Below is a small trained network, with its code and all its weights. Each question gives an input and a class and asks what happens when units are switched off, that is, made to give their printed mean instead of their output.

import numpy as np


def w(rows, s, z=0):
    codes = np.array(rows[::2]) - 128.0
    scale = np.full(codes.shape[1], s)
    scale[-1] = z or s
    return codes * scale


def f(y):
    return np.maximum(y, 0)


def log_softmax(a):
    a = a - a.max(-1, keepdims=True)
    return a - np.log(np.exp(a).sum(-1, keepdims=True))


def net(x, mask):
    res = np.array(x, float).reshape(1, 4) / 4 @ E
    y = f(res @ A[0][:, :-1].T + A[0][:, -1])
    res = res + np.where(mask, y, B[0][:, -1]) @ B[0][:, :-1]
    return log_softmax(res[-1] @ U[:, :-1].T + U[:, -1])


A, B = {}, {}
E = w([
[122,115,115,132],'x0',
[169,191,16,51],'x1',
[155,68,173,3],'x2',
[248,106,102,194],'x3',
],0.0055)
A[0] = w([
[44,116,121,123,157],'N0',
[119,130,161,176,115],'N1',
[187,38,178,87,124],'N2',
[84,201,154,64,107],'N3',
[123,151,60,192,150],'N4',
[129,150,94,123,105],'N5',
[99,156,122,147,114],'N6',
[173,177,163,56,136],'N7',
[247,114,147,165,123],'N8',
[168,138,190,104,115],'N9',
[146,93,128,58,98],'N10',
[128,120,158,136,108],'N11',
[103,121,171,136,100],'N12',
[116,120,45,98,97],'N13',
[208,100,106,156,115],'N14',
[99,131,116,145,132],'N15',
[148,115,132,141,254],'N16',
[150,177,67,52,116],'N17',
[159,121,136,143,111],'N18',
[151,199,73,106,104],'N19',
[127,126,128,131,115],'N20',
[134,105,154,150,115],'N21',
[111,187,175,189,137],'N22',
[118,79,155,80,154],'N23',
[116,58,157,161,102],'N24',
[135,144,135,162,109],'N25',
[82,162,128,130,113],'N26',
[108,101,194,147,117],'N27',
],0.014,0.0095)
B[0] = w([
[71,154,80,161,193],'N0',
[146,119,151,161,160],'N1',
[158,72,97,153,188],'N2',
[54,142,85,155,176],'N3',
[172,52,100,109,205],'N4',
[134,124,130,164,144],'N5',
[123,94,106,141,147],'N6',
[154,108,84,146,174],'N7',
[12,142,104,175,194],'N8',
[139,105,119,135,150],'N9',
[130,60,120,140,162],'N10',
[140,137,154,143,139],'N11',
[105,154,145,174,148],'N12',
[129,151,172,186,160],'N13',
[33,131,114,160,174],'N14',
[136,120,106,150,150],'N15',
[206,255,59,113,254],'N16',
[140,186,166,225,191],'N17',
[94,126,136,134,141],'N18',
[146,127,159,202,174],'N19',
[141,130,130,121,128],'N20',
[121,159,146,160,148],'N21',
[168,75,95,157,184],'N22',
[154,108,101,149,186],'N23',
[125,168,171,188,162],'N24',
[130,111,124,147,144],'N25',
[104,111,92,136,152],'N26',
[124,171,162,208,172],'N27',
],0.026,0.0094)
U = w([
[151,124,217,214,161],'0',
[2,106,84,148,131],'1',
[152,139,85,152,254],'2',
[176,28,92,176,72],'3',
[163,175,107,96,135],'4',
[149,99,224,100,74],'5',
[158,106,225,114,68],'6',
[96,118,109,27,77],'7',
],0.0092,0.0046)

Each question gives the input, the list of numbers given to net, and the class t.
The units are the neurons (one row each of A and B). Each row of codes is followed by its name. A weight is (code - 128) times the scale printed after its matrix; where a second scale follows, it is the last column's (A, B and U).
mask holds one flag per neuron, in row order. A switched-off neuron (its flag False) gives its mean, the last column of its row in B, instead of its output. The means were averaged over made-up inputs and are rounded, as every weight is.
A unit's drop is (log p(t) with every unit on - log p(t) with that unit switched off) / (log p(t) with every unit on - log p(t) with every unit switched off).
The circuit of an input: a set's keep is (log p(t) with only the set's units on - log p(t) with every unit switched off) / (log p(t) with every unit on - log p(t) with every unit switched off). Starting from the 12 units with the biggest drops (on a tie, the unit counted first), units are removed one at a time, each time the one whose removal leaves the highest keep (on an exact tie, the one counted first), for as long as the keep stays at least 0.8.
circuit, biggest first: the units of the circuit, biggest drop first
most important unit: the unit with the biggest drop
top k neurons: the k neurons with the biggest drops, biggest first
drop when u is switched off: that unit's drop, to one decimal
input [4,8,8,3], class 0: circuit, biggest first -> [N17]
input [1,5,5,3], class 0: top 2 neurons -> [N17 N4]
input [1,1,-8,6], class 3: top 3 neurons -> [N4 N22 N0]
input [-3,7,6,-7], class 0: top 3 neurons -> [N17 N13 N8]
input [2,-5,-7,-2], class 3: top 3 neurons -> [N22 N4 N17]
input [-1,6,-4,-7], class 1: top 4 neurons -> [N3 N0 N16 N26]
input [-3,-2,-8,2], class 3: top 2 neurons -> [N4 N22]
input [-2,5,-4,3], class 0: circuit, biggest first -> [N19 N17]
input [4,7,-6,-2], class 0: top 3 neurons -> [N17 N19 N13]
input [-6,-3,7,-5], class 3: top 2 neurons -> [N2 N8]
input [-2,4,-2,-2], class 0: circuit, biggest first -> [N17 N19]
input [3,2,5,-1], class 3: top 2 neurons -> [N10 N2]
input [-6,4,-4,8], class 1: top 2 neurons -> [N8 N14]
input [-8,8,1,5], class 0: top 2 neurons -> [N17 N19]
input [-2,-2,5,-2], class 3: most important unit -> N2
input [-1,8,-2,0], class 0: drop when N17 is switched off -> 0.1
input [3,-3,-5,8], class 1: drop when N8 is switched off -> 1.0
input [6,8,8,6], class 0: drop when N19 is switched off -> 0.1
